Here is a tiny trained network, its code and every weight. The questions are about switching its units off for an input and a class, where a switched-off unit gives its printed mean instead of its output.

import numpy as np


def w(rows, s, z=0):
    codes = np.array(rows[::2]) - 128.0
    scale = np.full(codes.shape[1], s)
    scale[-1] = z or s
    return codes * scale


def norm(h):
    return h / np.sqrt((h * h).mean(-1, keepdims=True) + 1e-5)


def f(y):
    return np.maximum(y, 0)


def log_softmax(a):
    a = a - a.max(-1, keepdims=True)
    return a - np.log(np.exp(a).sum(-1, keepdims=True))


def net(x, mask):
    res = np.array(x, float).reshape(1, 5) / 4 @ E
    u = 0
    for l in range(4):
        y = f(norm(res) @ A[l][:, :-1].T + A[l][:, -1])
        res = res + np.where(mask[u : u + 3], y, B[l][:, -1]) @ B[l][:, :-1]
        u += 3
    return log_softmax(norm(res)[-1] @ U[:, :-1].T + U[:, -1])


A, B = {}, {}
E = w([
[221,214,75,158,253,96,241,154,122,36],'x0',
[133,131,124,133,123,123,121,140,138,129],'x1',
[181,100,79,2,110,73,148,47,232,105],'x2',
[178,142,61,155,93,2,43,55,31,145],'x3',
[140,122,121,147,113,133,132,127,136,124],'x4',
],0.0077)
A[0] = w([
[149,159,163,206,162,36,83,53,93,75,9],'L0N1',
[164,113,109,21,132,152,164,115,145,124,59],'L0N2',
[169,193,2,147,166,92,107,96,38,152,2],'L0N3',
],0.0045,0.0046)
B[0] = w([
[79,8,175,105,100,168,150,181,107,69,209],'L0N1',
[117,111,2,220,109,195,79,122,197,156,217],'L0N2',
[95,18,208,150,178,110,46,162,135,35,250],'L0N3',
],0.0064,0.0022)
A[1] = w([
[194,206,92,170,235,150,202,147,164,93,3],'L1N1',
[107,90,133,65,82,73,158,67,169,142,39],'L1N2',
[123,223,45,145,57,48,137,62,44,254,79],'L1N3',
],0.0062,0.0019)
B[1] = w([
[130,226,89,90,113,163,143,130,120,198,255],'L1N1',
[252,102,162,72,15,186,132,254,106,120,197],'L1N2',
[202,129,231,154,123,70,23,60,72,146,182],'L1N3',
],0.0071,0.0057)
A[2] = w([
[157,53,99,46,93,125,94,71,252,190,6],'L2N1',
[235,98,69,7,202,23,235,54,220,57,70],'L2N2',
[131,201,95,211,228,43,206,129,53,99,113],'L2N3',
],0.0049,0.0018)
B[2] = w([
[123,55,227,71,181,151,204,163,115,39,223],'L2N1',
[2,205,89,253,135,73,63,46,119,168,253],'L2N2',
[163,24,161,153,83,61,196,165,113,115,234],'L2N3',
],0.0083,0.0049)
A[3] = w([
[44,81,212,210,217,186,2,150,116,249,31],'L3N1',
[58,28,214,158,42,171,152,195,59,240,5],'L3N2',
[193,205,173,209,235,127,170,239,17,101,62],'L3N3',
],0.0052,0.002)
B[3] = w([
[195,198,1,159,183,53,177,115,178,98,218],'L3N1',
[72,235,57,149,180,116,169,48,183,117,254],'L3N2',
[143,39,186,38,83,199,55,167,93,157,236],'L3N3',
],0.0078,0.0067)
U = w([
[69,236,42,146,179,166,229,109,215,152,250],'0',
[125,178,76,227,132,2,54,26,68,124,148],'1',
[60,32,230,46,103,189,191,128,199,87,63],'2',
[211,53,217,41,57,66,56,66,114,142,83],'3',
[152,159,191,75,144,253,185,244,63,209,129],'4',
[167,5,169,163,151,79,153,214,12,89,82],'5',
],0.014,0.0013)

Each question gives the input, the list of numbers given to net, and the class t.
The units are the neurons (one row each of A and B). Each row of codes is followed by its name. A weight is (code - 128) times the scale printed after its matrix; where a second scale follows, it is the last column's (A, B and U).
mask holds one flag per neuron, layer by layer. A switched-off neuron (its flag False) gives its mean, the last column of its row in B, instead of its output. The means were averaged over made-up inputs and are rounded, as every weight is.
A unit's drop is (log p(t) with every unit on - log p(t) with that unit switched off) / (log p(t) with every unit on - log p(t) with every unit switched off).
The circuit of an input: a set's keep is (log p(t) with only the set's units on - log p(t) with every unit switched off) / (log p(t) with every unit on - log p(t) with every unit switched off). Starting from all 12 units, units are removed one at a time, each time the one whose removal leaves the highest keep (on an exact tie, the one counted first), for as long as the keep stays at least 0.8.
units of the circuit, in order: the units of the circuit, biggest drop first
k most important neurons: the k neurons with the biggest drops, biggest first
top k neurons in layer l: the k neurons of layer l with the biggest drops, biggest first
drop when u is switched off: that unit's drop, to one decimal
input [6,-5,-7,0,3], class 4: units of the circuit, in order => [L3N3]
input [1,7,-4,8,-4], class 5: 2 most important neurons => [L2N2, L0N3]
input [2,-6,-6,1,5], class 5: 2 most important neurons => [L2N3, L1N2]
input [-1,1,1,3,4], class 3: 3 most important neurons => [L2N2, L3N1, L2N3]
input [4,6,6,1,7], class 1: 2 most important neurons => [L2N2, L3N2]
input [0,-2,-4,-2,-4], class 0: 2 most important neurons => [L3N2, L3N1]
input [1,3,-6,5,-1], class 5: 2 most important neurons => [L2N2, L3N3]
input [0,6,3,-2,4], class 2: 3 most important neurons => [L2N1, L3N2, L3N1]
input [7,4,-2,-1,-2], class 4: 2 most important neurons => [L1N1, L3N3]
input [6,-2,2,1,4], class 1: top 2 neurons in layer 2 => [L2N2, L2N3]
input [7,2,6,2,8], class 1: 2 most important neurons => [L2N2, L3N2]
input [-2,2,1,4,-7], class 3: 2 most important neurons => [L2N2, L1N2]
input [4,-3,-2,0,5], class 4: drop when L1N1 is switched off => 1.1
input [7,-2,-4,2,7], class 5: units of the circuit, in order => [L2N3]
input [-5,7,2,0,7], class 2: drop when L2N1 is switched off => 0.3
input [5,-5,-1,-2,2], class 4: drop when L1N1 is switched off => 0.8
